Small tables with named rows and columns. After each table, cells are looked up by row and column.

duna.tsv
	zel	fis
sevi	212	265
zum	456	98
lureke	-168	534
fedoduf	-869	32
fovupa	166	186
detar	-231	137
kaporof	697	445
dok	147	470
nen	732	-203
podaku	204	556
rig	-631	-295
rogev	212	281
lonov	-241	582

zel of detar: -231
zel of lonov: -241
zel of podaku: 204
fis of fedoduf: 32
zel of lureke: -168
zel of rogev: 212
Row with the largest zel: nen

Table tukuduv
cols = tigulug, vuput, detevag, teg, fik, vezabim
dovu: [177, 93, 216, 107, 228, 219]
fakapul: [160, 228, 89, 119, 99, 192]
bopu: [52, 119, 200, 104, 70, 157]
baneli: [85, 231, 29, 217, 206, 63]
lesu: [81, 229, 201, 104, 112, 103]
fas: [75, 156, 133, 120, 201, 110]
dudub: [151, 106, 64, 206, 90, 80]
rur: [38, 224, 206, 66, 111, 189]
duz: [224, 225, 168, 173, 179, 201]
dugof: [52, 79, 218, 58, 198, 187]
kuvuzo: [82, 143, 143, 105, 170, 105]
potop: [60, 208, 148, 176, 119, 148]

detevag of dudub: 64
vezabim of bopu: 157
vezabim of dovu: 219
teg of rur: 66
tigulug of dudub: 151
detevag of potop: 148
tigulug of dovu: 177
detevag of lesu: 201
tigulug of lesu: 81
vuput of dovu: 93
teg of baneli: 217
tigulug of fas: 75
fik of dovu: 228
fik of rur: 111
vuput of fakapul: 228
fik of fakapul: 99

tebab =
|  | bip | res |
|---|---|---|
| suzeku | 154 | 153 |
| dirut | 71 | 170 |
| tomatad | 199 | 67 |
| bideku | 25 | 40 |
| tota | 28 | 57 |
| subibu | 133 | 153 |
| puf | 173 | 109 |
| nom | 181 | 40 |
| rog | 25 | 113 |

res of nom = 40
res of rog = 113
bip of subibu = 133
bip of bideku = 25
res of tomatad = 67
res of bideku = 40
res of dirut = 170
bip of tomatad = 199
res of suzeku = 153
bip of rog = 25
bip of tota = 28
bip of puf = 173
bip of suzeku = 154
Which row has the largest res? dirut

Table puzuva
,vuza,nefe,foz,fil,bon,mov,soroz,tupemik,mirunak
kugero,6971,694,5793,6392,7523,1964,4357,1153,6757
natepo,4398,4020,4718,1820,3255,2527,854,5825,1902
vapo,5948,1436,7206,2972,567,6692,441,6581,1778
did,6429,4012,7394,1085,5761,844,821,1360,4348
pabot,2931,837,7293,1867,4431,3606,6624,2787,4742
pir,2387,2290,1480,5971,8136,2296,3992,8326,6250
kedi,4090,7778,872,6292,518,1709,3907,6710,6354
pudegim,317,6215,1026,2691,2803,7043,640,5528,4501
gol,6824,2287,5844,1195,7371,4379,4366,654,5472
nitid,3056,4059,6047,4382,1803,6398,3966,6565,2645
rito,4571,2987,6339,932,2299,4997,3421,447,5074
vudirup,4826,7674,7544,1644,911,971,5931,6355,8502

soroz of pabot: 6624
mirunak of vapo: 1778
mirunak of gol: 5472
soroz of kedi: 3907
soroz of pir: 3992
mov of kugero: 1964
tupemik of kugero: 1153
fil of vapo: 2972
mirunak of rito: 5074
nefe of gol: 2287
soroz of pudegim: 640
fil of rito: 932
foz of kedi: 872
nefe of kugero: 694
mirunak of vudirup: 8502
vuza of pudegim: 317
Row with the largest fil: kugero

Table zenit
|  | zudo | pematan | vot | dilile | tepekad |
|---|---|---|---|---|---|
| fabub | 0.0 | 0.0 | 0.7 | -0.1 | -0.1 |
| bovulon | -0.2 | 0.2 | 0.3 | 0.1 | -0.1 |
| dol | 0.0 | -0.4 | 0.8 | -0.2 | -0.3 |
| fad | -0.1 | -0.3 | 0.7 | -0.4 | -0.2 |
| limati | -0.1 | 0.5 | -0.5 | 0.3 | 0.4 |
| gutugi | -0.1 | 0.1 | 0.6 | -0.3 | 0.1 |
| fak | -0.1 | 0.6 | -0.5 | 0.3 | 0.3 |
| sigeb | 0.3 | -0.1 | 0.1 | -0.2 | 0.1 |

dilile of fak = 0.3
tepekad of fad = -0.2
tepekad of dol = -0.3
vot of gutugi = 0.6
vot of sigeb = 0.1
pematan of gutugi = 0.1
pematan of dol = -0.4
Which row has the largest tepekad? limati

kiv.tsv
	fimuru	zoloz	pil	vit	meb	zaveda
rak	4.9	5.5	6.3	3.6	6.5	6.5
tid	4.9	5.3	8.9	4.6	1.7	5.5
kabanof	4.8	5.4	6.9	3.5	5.7	6.4
fudif	4.5	5.3	8.8	3.1	3.6	6.4
poge	4.6	5.3	9.7	3.7	1.7	6.0
dusovo	4.6	5.4	8.2	3.2	4.3	6.4
lun	4.8	5.5	6.4	3.6	6.3	6.4
nif	4.7	5.4	7.7	3.4	4.8	6.4
bebo	4.4	5.3	9.9	3.1	2.1	6.3
nokotek	4.4	5.3	9.5	2.9	2.8	6.4
mozo	4.8	5.5	6.7	3.6	6.0	6.4
manopoz	4.9	5.5	6.1	3.6	6.6	6.5
livi	4.7	5.4	7.2	3.5	5.3	6.4

mozo, meb => 6.0
poge, zoloz => 5.3
rak, zoloz => 5.5
nif, pil => 7.7
nokotek, zaveda => 6.4
dusovo, zaveda => 6.4
poge, meb => 1.7
manopoz, zaveda => 6.5

